nizen: 2.836  -3.108  1.917  2.210  3.483  7.463  0.450  5.029  4.169  0.589  -0.810  2.195  2.348  5.911  1.864  -1.588  -3.294  2.304  2.820  6.807  2.886  0.988  1.457  -0.119  3.430
dudu: 0.451  5.029  1.917  2.210  3.483  7.463  0.450  5.029  4.169  0.589  -0.810  2.195  2.348  5.911  -0.088  4.996  7.330  -1.692  -1.824  -8.300  -2.060  0.506  -0.423  2.964  -2.579
Vuga: 2.304  2.823  6.807  2.886  0.988  1.457  -0.119  5.029  4.169  0.589  -0.810  2.195  2.348  3.367  -0.088  4.996  7.330  -1.692  -1.824  -8.300  -2.060  0.506  -0.423  2.964  -2.579
2.304  2.820  6.807  2.886  0.988  1.457  -0.119
nizen
step +1: 5.911  -0.088  4.996  7.330
5.912  -0.087  4.997  7.331
2.836  -3.108  1.917  2.210  3.483  7.463  0.450  5.029  4.169  0.589  -0.810  2.195  2.348  5.911  1.864  -1.588  -3.294  2.304  2.820  6.807  2.886  0.988  1.457  -0.119  3.430
nizen

Divim: -6.234  -2.679  -3.378  4.082  -1.333
luri: -1.511  -0.042  4.241  -6.538  -0.043
mopu: 2.553  -3.710  -4.312  2.507  -0.825
duv: -0.580  -0.579  5.515  -3.898  1.898
Vuga: 3.620  -3.606  3.253  -2.814  2.791
nizen: -6.234  -2.679  -5.072  -2.839  3.421
buto: 2.553  -3.710  -4.312  2.507  5.137
bidam: 3.309  -4.313  -1.586  2.379  6.640
pef: 6.050  3.135  2.685  1.760  -4.433
dudu: -7.533  1.608  -4.047  4.963  -3.919
Dun: -6.808  5.257  -5.820  2.864  -2.914
Nodum: -4.523  1.373  3.154  -8.052  4.131
-6.234  -2.679  -5.072  -2.839  3.421
nizen
-4.047  4.963  -3.919
dudu
miss luri: -6.538  -0.042  4.241  -1.511
-0.043
-4.047  4.963
dudu
miss duv: -3.898  1.898  -0.580  5.515
-0.579

Dun: 0.537  0.034  0.157  0.716  3.731  0.344  0.117  0.727  2.114  1.167  2.401
Nodum: 1.054  0.164  0.228  1.545  3.246  0.372  0.156  1.598  0.912  6.857  3.789
dudu: 0.627  0.072  0.840  2.189  2.610  1.811  0.036  2.049  2.275  6.304  1.005
bidam: 1.490  1.040  0.372  0.452  5.808  0.437  0.162  1.039  1.581  3.982  1.145
buto: 1.305  0.153  0.396  1.155  5.995  0.252  0.165  1.287  1.671  3.074  0.660
duv: 0.319  0.174  0.271  0.652  1.539  0.429  0.128  0.669  0.977  1.020  0.696
luri: 0.455  0.165  0.306  0.934  1.399  1.644  0.073  1.379  0.759  2.304  3.455
Divim: 1.171  0.372  0.290  0.516  3.016  1.155  0.144  1.192  1.943  2.249  1.108
nizen: 2.366  0.337  0.230  0.931  1.356  1.635  0.093  1.167  2.018  4.579  1.821
pef: 1.054  0.164  0.228  0.779  3.246  0.372  0.156  1.598  0.912  6.857  3.789
mopu: 0.639  0.122  0.337  0.403  0.745  0.164  0.108  0.608  1.029  1.917  1.280
Vuga: 0.978  0.047  0.206  1.993  1.144  0.507  0.052  1.035  0.454  4.067  1.898
miss bidam: 5.808  0.372  1.490  3.982  0.162  1.145  1.581  0.452  0.437  1.040
1.039
miss Nodum: 0.164  0.228  3.789  0.156  0.372  1.054  6.857  3.246  1.598  0.912
1.545

Dun: 3.094  -1.339  1.199  -3.765  1.309  -3.089  -3.397  6.578
dudu: -8.897  -0.719  6.716  3.309  2.624  -6.674  -3.870  0.484
luri: 3.094  -1.339  1.199  1.309  -3.765  -3.089  -3.397  4.475
step -1: -3.870
-3.871
-1.339  1.199  -3.765  1.309  -3.089  -3.397
Dun
1.199  -3.765  1.309
Dun

duv: -2.556  -5.005  0.563  0.172  0.825
dudu: -2.517  -5.370  0.404  1.240  -0.996
mopu: 0.727  0.592  -0.685  0.674  -0.659
Divim: -0.194  -2.583  8.756  6.279  1.520
bidam: -3.320  -4.060  0.093  1.368  -4.061
buto: -3.213  -3.692  0.215  0.353  1.163
pef: -0.142  -2.590  8.749  6.259  6.260
luri: 0.895  0.609  -0.849  0.880  -0.758
Vuga: 5.684  0.368  -2.254  0.380  -1.618
Dun: -1.370  -0.142  -0.084  -0.012  0.638
Nodum: -0.825  -4.708  0.638  -0.012  -0.084
step +1: -3.320  -4.060  0.093  1.368
-3.319  -4.059  0.094  1.369
miss pef: -2.590  -0.142  6.260  8.749
6.259
0.638  -0.012  -0.084
Nodum
miss bidam: -3.320  1.368  -4.061  0.093
-4.060
step -1: 0.592  -0.685  0.674
0.591  -0.686  0.673

duv: -3.700  -0.061  -0.140  -8.049  0.880
Vuga: 5.033  -1.321  -1.439  -8.825  -0.243
dudu: -3.700  -0.061  0.770  3.400  -2.288
nizen: -1.044  2.165  2.326  6.014  1.645
mopu: 4.718  -1.103  -1.483  -7.712  0.411
Nodum: -3.700  -0.061  -0.140  -0.206  -0.075
Divim: 7.899  4.117  2.146  1.757  8.801
buto: -6.775  -1.872  -0.060  1.949  -6.452
bidam: 5.317  -1.261  -1.624  -8.776  0.348
pef: -7.517  -2.331  -0.284  1.577  -7.436
luri: -3.700  -0.061  0.770  1.996  -2.288
step -1: -1.321
-1.322
step -1: -3.700  -0.061
-3.701  -0.062
step -1: 1.949
1.948
step -1: -1.624  -8.776
-1.625  -8.777

Vuga: -1.340  1.551  3.022  3.023
duv: 3.652  4.159  -1.245  -1.707
bidam: 3.652  -1.246  -1.245  -1.707
pef: 3.028  -2.667  -2.668  -0.155
Divim: 3.652  4.159  0.177  0.233
buto: 1.156  1.551  5.867  5.868
miss buto: 1.551  5.868  1.156
5.867
miss Vuga: 1.551  3.023  -1.340
3.022
step -1: 3.652
3.651
miss bidam: -1.246  3.652  -1.707
-1.245
step -1: 3.022
3.021
miss pef: -2.668  -2.667  3.028
-0.155
miss bidam: -1.246  -1.707  3.652
-1.245

